Below is a small trained network, with its code and all its weights. Each question gives an input and a target symbol and asks what happens when units are switched off, that is, made to give their printed mean instead of their output.

import numpy as np


def w(rows, s, z=0):
    codes = np.array(rows[::2]) - 128.0
    scale = np.full(codes.shape[1], s)
    scale[-1] = z or s
    return codes * scale


def f(y):
    return np.maximum(y, 0)


def softmax(a):
    e = np.exp(a - a.max(-1, keepdims=True))
    return e / e.sum(-1, keepdims=True)


def log_softmax(a):
    a = a - a.max(-1, keepdims=True)
    return a - np.log(np.exp(a).sum(-1, keepdims=True))


def net(x, mask):
    ids = ['αβγδεζθλμστφψ'.index(c) for c in x.split()]
    T = len(ids)
    res = E[ids] + P[:T]
    r = res
    for j in range(2):
        rows = slice(2 * j, 2 * j + 2)
        q, k, v = (r @ M[0][rows].T for M in (Q, K, V))
        z = softmax(np.where(np.tri(T) > 0, q @ k.T / 2**0.5, -1e9)) @ v
        o = O[0][rows]
        res = res + np.where(mask[j], z, o[:, -1]) @ o[:, :-1]
    y = f(res @ A[0][:, :-1].T + A[0][:, -1])
    res = res + np.where(mask[2:10], y, B[0][:, -1]) @ B[0][:, :-1]
    return log_softmax(res[-1] @ U[:, :-1].T + U[:, -1])


Q, K, V, O, A, B = {}, {}, {}, {}, {}, {}
E = w([
[165,72,160],'α',
[139,38,167],'β',
[153,174,89],'γ',
[121,67,154],'δ',
[147,189,81],'ε',
[70,158,91],'ζ',
[131,135,117],'θ',
[97,113,202],'λ',
[96,28,154],'μ',
[171,154,101],'σ',
[121,163,118],'τ',
[123,128,127],'φ',
[34,10,204],'ψ',
],0.013)
P = w([
[143,109,69],'0',
[184,171,189],'1',
[42,174,35],'2',
[200,67,68],'3',
[148,151,187],'4',
[33,164,50],'5',
[217,56,65],'6',
[117,163,224],'7',
[28,174,51],'8',
[215,37,79],'9',
[101,164,255],'10',
[24,165,60],'11',
[231,53,68],'12',
[83,205,243],'13',
],0.0093)
Q[0] = w([
[249,175,95],'h1',
[215,174,149],'h1',
[172,138,147],'h2',
[141,139,219],'h2',
],0.015)
K[0] = w([
[201,215,159],'h1',
[187,254,38],'h1',
[214,166,114],'h2',
[86,97,28],'h2',
],0.0081)
V[0] = w([
[70,129,187],'h1',
[135,153,82],'h1',
[4,141,149],'h2',
[122,104,23],'h2',
],0.011)
O[0] = w([
[158,255,98,255],'h1',
[11,101,243,27],'h1',
[10,238,37,254],'h2',
[60,171,80,138],'h2',
],0.0055,0.0044)
A[0] = w([
[180,40,140,159],'n1',
[179,181,227,107],'n2',
[72,83,68,202],'n3',
[22,183,240,88],'n4',
[128,156,209,253],'n5',
[199,148,254,181],'n6',
[110,194,79,177],'n7',
[174,98,178,97],'n8',
],0.0089,0.007)
B[0] = w([
[173,115,129,188],'n1',
[138,130,76,149],'n2',
[165,189,118,255],'n3',
[99,60,46,197],'n4',
[99,134,246,221],'n5',
[188,131,145,175],'n6',
[129,146,139,244],'n7',
[102,102,168,139],'n8',
],0.012,0.0069)
U = w([
[164,96,75,157],'α',
[34,99,172,109],'β',
[110,109,106,34],'γ',
[122,146,100,68],'δ',
[90,168,193,185],'ε',
[114,158,115,63],'ζ',
[181,78,106,93],'θ',
[171,109,105,42],'λ',
[125,137,117,3],'μ',
[143,39,73,143],'σ',
[153,49,11,182],'τ',
[133,214,218,199],'φ',
[123,144,3,143],'ψ',
],0.014,0.0067)

Each question gives the input, a string of symbols that net reads in full, and the target symbol t.
The units are the heads (2 rows each of Q, K, V and O) and the neurons (one row each of A and B). Each row of codes is followed by its name. A weight is (code - 128) times the scale printed after its matrix; where a second scale follows, it is the last column's (O, A, B and U).
mask holds one flag per unit, heads first, then neurons. A switched-off unit (its flag False) gives its mean, the last column of its rows in O or B, instead of its output. The means were averaged over made-up inputs and are rounded, as every weight is.
A unit's drop is (log p(t) with every unit on - log p(t) with that unit switched off) / (log p(t) with every unit on - log p(t) with every unit switched off).
The circuit of an input: a set's keep is (log p(t) with only the set's units on - log p(t) with every unit switched off) / (log p(t) with every unit on - log p(t) with every unit switched off). Starting from all 10 units, units are removed one at a time, each time the one whose removal leaves the highest keep (on an exact tie, the one counted first), for as long as the keep stays at least 0.8.
units of the circuit, in order: the units of the circuit, biggest drop first
most important unit: the unit with the biggest drop
k most important neurons: the k neurons with the biggest drops, biggest first
which heads matter: for each layer, one digit per head in row order, 1 if its drop is at least 0.15 and else 0, layers parted by /
drop when u is switched off: that unit's drop, to one decimal
input ψ ψ τ τ θ μ τ λ ψ, target ψ: units of the circuit, in order -> h2, n4, n3
input τ ψ τ δ ψ ψ σ ψ δ, target ψ: units of the circuit, in order -> n5, h1
input σ τ θ, target φ: which heads matter -> 11
input σ τ δ, target φ: units of the circuit, in order -> n4
input ψ ε τ ζ δ μ ψ μ ζ μ ε, target ε: units of the circuit, in order -> n5, h1, n4
input μ τ ε, target φ: 3 most important neurons -> n4, n7, n2
input ψ τ ψ μ α ψ ψ ψ, target β: which heads matter -> 01
input ζ σ ψ ψ ψ ε α, target θ: units of the circuit, in order -> h2, n1, h1, n4
input λ τ ζ ζ ψ δ α σ ψ μ φ α μ μ, target β: 3 most important neurons -> n4, n3, n5
input τ ζ σ, target φ: which heads matter -> 10
input μ ψ ψ τ ψ λ, target ψ: which heads matter -> 01
input α α τ, target φ: which heads matter -> 01
input θ λ τ τ α σ, target φ: which heads matter -> 11
input ζ α γ δ τ α μ λ ζ φ α, target β: units of the circuit, in order -> h1, n4, n3
input γ τ δ μ θ μ φ β ζ τ ε ψ μ μ, target β: most important unit -> n4
input ε τ β ψ μ ζ α ψ μ, target ψ: which heads matter -> 10
input ψ β ψ, target ψ: which heads matter -> 01
input α β σ α θ ε ψ α θ θ, target θ: which heads matter -> 11
input τ ζ γ, target φ: 4 most important neurons -> n4, n7, n3, n2
input ζ ε τ ζ τ ε, target φ: most important unit -> h1
input μ ψ δ θ μ δ φ ψ ψ μ ψ ψ ε ε, target ε: 3 most important neurons -> n5, n4, n3
input ζ τ θ μ ε τ τ γ τ β ψ τ ψ τ, target β: 3 most important neurons -> n4, n5, n3
input ψ β ζ τ β α ψ γ ψ γ ψ β, target ψ: drop when n5 is switched off -> 1.1
input α τ γ, target φ: drop when n8 is switched off -> 0.0
input τ γ ψ ζ ε ζ λ ζ φ θ γ, target ε: drop when h1 is switched off -> 0.6
